Below is a small trained network, with its code and all its weights. Each question gives an input and a target symbol and asks what happens when units are switched off, that is, made to give their printed mean instead of their output.

import numpy as np


def w(rows, s, z=0):
    codes = np.array(rows[::2]) - 128.0
    scale = np.full(codes.shape[1], s)
    scale[-1] = z or s
    return codes * scale


def f(y):
    return y / 2 * (1 + np.tanh(0.7978845608 * (y + 0.044715 * y**3)))


def softmax(a):
    e = np.exp(a - a.max(-1, keepdims=True))
    return e / e.sum(-1, keepdims=True)


def log_softmax(a):
    a = a - a.max(-1, keepdims=True)
    return a - np.log(np.exp(a).sum(-1, keepdims=True))


def net(x, mask):
    ids = ['ΓΞαβδεζητω'.index(c) for c in x.split()]
    T = len(ids)
    res = E[ids] + P[:T]
    u = 0
    for l in range(3):
        q, k, v = (res @ M[l].T for M in (Q, K, V))
        z = softmax(np.where(np.tri(T) > 0, q @ k.T / 2**0.5, -1e9)) @ v
        res = res + np.where(mask[u], z, O[l][:, -1]) @ O[l][:, :-1]
        u += 1
        y = f(res @ A[l][:, :-1].T + A[l][:, -1])
        res = res + np.where(mask[u : u + 4], y, B[l][:, -1]) @ B[l][:, :-1]
        u += 4
    return log_softmax(res[-1] @ U[:, :-1].T + U[:, -1])


Q, K, V, O, A, B = {}, {}, {}, {}, {}, {}
E = w([
[187,126,161],'Γ',
[113,143,174],'Ξ',
[87,104,240],'α',
[128,136,170],'β',
[178,94,145],'δ',
[128,206,136],'ε',
[69,150,101],'ζ',
[95,155,140],'η',
[67,124,65],'τ',
[227,249,124],'ω',
],0.011)
P = w([
[145,87,76],'0',
[147,111,149],'1',
[138,122,155],'2',
[131,128,158],'3',
[125,133,152],'4',
[117,135,146],'5',
[107,135,137],'6',
[103,135,124],'7',
[77,142,94],'8',
[4,138,71],'9',
],0.013)
Q[0] = w([
[123,66,1],'0.h1',
[162,163,181],'0.h1',
],0.0067)
K[0] = w([
[166,2,70],'0.h1',
[144,205,133],'0.h1',
],0.0076)
V[0] = w([
[62,122,20],'0.h1',
[1,119,132],'0.h1',
],0.0072)
O[0] = w([
[118,149,254,6],'0.h1',
[218,168,129,105],'0.h1',
],0.0059,0.0022)
A[0] = w([
[197,69,75,228],'0.n1',
[92,59,163,144],'0.n2',
[157,126,201,35],'0.n3',
[90,254,163,2],'0.n4',
],0.0089,0.0029)
B[0] = w([
[45,226,227,241],'0.n1',
[169,189,74,254],'0.n2',
[132,46,93,68],'0.n3',
[254,42,120,189],'0.n4',
],0.0099,0.00095)
Q[1] = w([
[132,61,105],'1.h1',
[199,5,75],'1.h1',
],0.015)
K[1] = w([
[97,188,206],'1.h1',
[47,149,247],'1.h1',
],0.011)
V[1] = w([
[255,161,166],'1.h1',
[120,145,206],'1.h1',
],0.009)
O[1] = w([
[102,62,129,123],'1.h1',
[253,49,60,252],'1.h1',
],0.0077,0.0018)
A[1] = w([
[173,229,98,3],'1.n1',
[1,159,233,57],'1.n2',
[157,6,92,210],'1.n3',
[226,30,205,162],'1.n4',
],0.01,0.0033)
B[1] = w([
[215,51,196,102],'1.n1',
[151,171,98,160],'1.n2',
[2,232,51,185],'1.n3',
[132,226,156,254],'1.n4',
],0.0088,0.0016)
Q[2] = w([
[140,255,109],'2.h1',
[101,157,108],'2.h1',
],0.015)
K[2] = w([
[198,43,17],'2.h1',
[99,2,131],'2.h1',
],0.0077)
V[2] = w([
[212,120,134],'2.h1',
[251,147,7],'2.h1',
],0.031)
O[2] = w([
[114,119,46,7],'2.h1',
[254,86,58,49],'2.h1',
],0.027,0.0015)
A[2] = w([
[217,141,248,108],'2.n1',
[201,217,128,254],'2.n2',
[19,120,22,155],'2.n3',
[212,186,129,65],'2.n4',
],0.017,0.006)
B[2] = w([
[101,2,122,222],'2.n1',
[199,166,155,254],'2.n2',
[114,81,18,176],'2.n3',
[29,95,117,216],'2.n4',
],0.02,0.0091)
U = w([
[98,167,30,77],'Γ',
[127,161,86,133],'Ξ',
[72,138,91,86],'α',
[124,165,79,119],'β',
[76,180,38,113],'δ',
[246,214,90,254],'ε',
[217,87,110,112],'ζ',
[184,159,122,208],'η',
[208,54,91,39],'τ',
[222,112,2,128],'ω',
],0.006,0.0074)

Each question gives the input, a string of symbols that net reads in full, and the target symbol t.
The units are the heads (2 rows each of Q, K, V and O) and the neurons (one row each of A and B). Each row of codes is followed by its name. A weight is (code - 128) times the scale printed after its matrix; where a second scale follows, it is the last column's (O, A, B and U).
mask holds one flag per unit, layer by layer, with each layer's heads first. A switched-off unit (its flag False) gives its mean, the last column of its rows in O or B, instead of its output. The means were averaged over made-up inputs and are rounded, as every weight is.
A unit's drop is (log p(t) with every unit on - log p(t) with that unit switched off) / (log p(t) with every unit on - log p(t) with every unit switched off).
The circuit of an input: a set's keep is (log p(t) with only the set's units on - log p(t) with every unit switched off) / (log p(t) with every unit on - log p(t) with every unit switched off). Starting from the 12 units with the biggest drops (on a tie, the unit counted first), units are removed one at a time, each time the one whose removal leaves the highest keep (on an exact tie, the one counted first), for as long as the keep stays at least 0.8.
units of the circuit, in order: the units of the circuit, biggest drop first
unit that matters most: the unit with the biggest drop
top k neurons: the k neurons with the biggest drops, biggest first
top k neurons in layer l: the k neurons of layer l with the biggest drops, biggest first
input α α α α η, target α: top 2 neurons -> (1.n3, 1.n2)
input β η ω Γ Γ, target ω: top 2 neurons in layer 1 -> (1.n1, 1.n3)
input δ ε β α ε Ξ Ξ ε Ξ, target ε: units of the circuit, in order -> (2.n4, 2.n1)
input ω Γ ζ Ξ ζ Γ ω Γ, target ω: top 2 neurons in layer 0 -> (0.n1, 0.n4)
input α ζ ω δ, target ω: top 3 neurons -> (1.n1, 2.n3, 1.n3)
input ω β δ α Ξ ω η, target ω: top 4 neurons -> (1.n1, 2.n3, 2.n4, 0.n4)
input Ξ δ α, target δ: unit that matters most -> 0.n1
input β α Ξ, target α: units of the circuit, in order -> (2.h1, 1.n3)
input Ξ α α α Γ, target α: top 2 neurons -> (0.n1, 1.n3)
input α ζ α τ δ ω δ η η ω, target ω: top 3 neurons -> (2.n4, 2.n2, 0.n4)
input α ε ζ α Ξ ω ω τ, target ω: top 3 neurons -> (1.n1, 2.n3, 2.n4)
input τ ζ β β η ε ε δ, target ε: top 2 neurons in layer 2 -> (2.n1, 2.n4)
input ζ Ξ δ δ η, target δ: top 2 neurons in layer 1 -> (1.n2, 1.n3)
input α α δ τ Γ, target τ: units of the circuit, in order -> (2.n1)
input α ζ τ ε, target τ: units of the circuit, in order -> (2.n1, 2.h1)
input η α ε Γ, target ε: units of the circuit, in order -> (1.n4, 2.n2)
input ζ α δ ε ω Ξ τ τ ζ, target τ: top 2 neurons -> (1.n4, 2.n1)
input ζ Γ ε η ω α, target ω: top 2 neurons -> (2.n3, 1.n1)
input η η δ η ε α, target ε: top 2 neurons -> (1.n4, 0.n1)
input ε α ζ ω ε, target ω: top 3 neurons -> (2.n4, 1.n1, 2.n2)
input ω η ω τ ε α η τ ζ Γ, target τ: units of the circuit, in order -> (2.h1, 2.n1)
input ζ δ η α δ, target α: units of the circuit, in order -> (2.h1, 0.n1)
input α β β α β, target α: units of the circuit, in order -> (2.h1)
